Here is a tiny trained network, its code and every weight. The questions are about switching its units off for an input and a class, where a switched-off unit gives its printed mean instead of its output.

import numpy as np


def w(rows, s, z=0):
    codes = np.array(rows[::2]) - 128.0
    scale = np.full(codes.shape[1], s)
    scale[-1] = z or s
    return codes * scale


def f(y):
    return np.maximum(y, 0)


def log_softmax(a):
    a = a - a.max(-1, keepdims=True)
    return a - np.log(np.exp(a).sum(-1, keepdims=True))


def net(x, mask):
    res = np.array(x, float).reshape(1, 3) / 4 @ E
    y = f(res @ A[0][:, :-1].T + A[0][:, -1])
    res = res + np.where(mask, y, B[0][:, -1]) @ B[0][:, :-1]
    return log_softmax(res[-1] @ U[:, :-1].T + U[:, -1])


A, B = {}, {}
E = w([
[201,231,216,131],'x0',
[90,209,74,107],'x1',
[150,123,206,11],'x2',
],0.012)
A[0] = w([
[69,34,93,140,226],'neuron 0',
[192,126,166,74,180],'neuron 1',
[63,188,98,120,187],'neuron 2',
[181,245,206,189,254],'neuron 3',
[137,47,194,149,220],'neuron 4',
[141,73,161,160,167],'neuron 5',
[117,175,81,186,226],'neuron 6',
[17,117,36,182,219],'neuron 7',
[122,188,117,151,110],'neuron 8',
[154,94,148,67,181],'neuron 9',
[132,99,169,30,114],'neuron 10',
[43,154,76,102,134],'neuron 11',
[77,142,217,71,201],'neuron 12',
[105,162,155,96,147],'neuron 13',
],0.012,0.0051)
B[0] = w([
[9,73,217,144,228],'neuron 0',
[162,140,137,70,185],'neuron 1',
[61,253,143,152,176],'neuron 2',
[252,167,113,181,235],'neuron 3',
[188,16,143,119,194],'neuron 4',
[152,66,179,169,170],'neuron 5',
[111,169,110,156,200],'neuron 6',
[66,169,161,134,251],'neuron 7',
[135,209,138,208,156],'neuron 8',
[154,92,59,29,176],'neuron 9',
[119,136,77,91,187],'neuron 10',
[98,169,137,106,180],'neuron 11',
[151,138,109,65,188],'neuron 12',
[130,157,128,106,154],'neuron 13',
],0.011,0.018)
U = w([
[119,7,203,164,181],'0',
[165,140,51,59,129],'1',
[176,178,108,199,189],'2',
[105,78,107,127,66],'3',
[81,143,171,136,126],'4',
[193,94,196,144,73],'5',
[130,94,71,158,2],'6',
],0.015,0.0062)

Each question gives the input, the list of numbers given to net, and the class t.
The units are the neurons (one row each of A and B). Each row of codes is followed by its name. A weight is (code - 128) times the scale printed after its matrix; where a second scale follows, it is the last column's (A, B and U).
mask holds one flag per neuron, in row order. A switched-off neuron (its flag False) gives its mean, the last column of its row in B, instead of its output. The means were averaged over made-up inputs and are rounded, as every weight is.
A unit's drop is (log p(t) with every unit on - log p(t) with that unit switched off) / (log p(t) with every unit on - log p(t) with every unit switched off).
The circuit of an input: a set's keep is (log p(t) with only the set's units on - log p(t) with every unit switched off) / (log p(t) with every unit on - log p(t) with every unit switched off). Starting from the 12 units with the biggest drops (on a tie, the unit counted first), units are removed one at a time, each time the one whose removal leaves the highest keep (on an exact tie, the one counted first), for as long as the keep stays at least 0.8.
circuit, biggest first: the units of the circuit, biggest drop first
top k neurons: the k neurons with the biggest drops, biggest first
drop of u: that unit's drop, to one decimal
input [-6,-1,-4], class 4: circuit, biggest first -> [neuron 7]
input [-8,3,8], class 1: top 3 neurons -> [neuron 9; neuron 10; neuron 12]
input [3,-6,-5], class 5: top 2 neurons -> [neuron 0; neuron 3]
input [-7,0,-2], class 4: top 3 neurons -> [neuron 7; neuron 11; neuron 4]
input [7,5,5], class 1: top 2 neurons -> [neuron 12; neuron 1]
input [1,8,4], class 1: top 2 neurons -> [neuron 0; neuron 12]
input [2,-3,-2], class 5: drop of neuron 2 -> 0.7
input [2,8,4], class 1: drop of neuron 5 -> 0.2
input [0,5,-1], class 2: drop of neuron 8 -> 0.1
input [4,-3,8], class 1: drop of neuron 1 -> 0.0
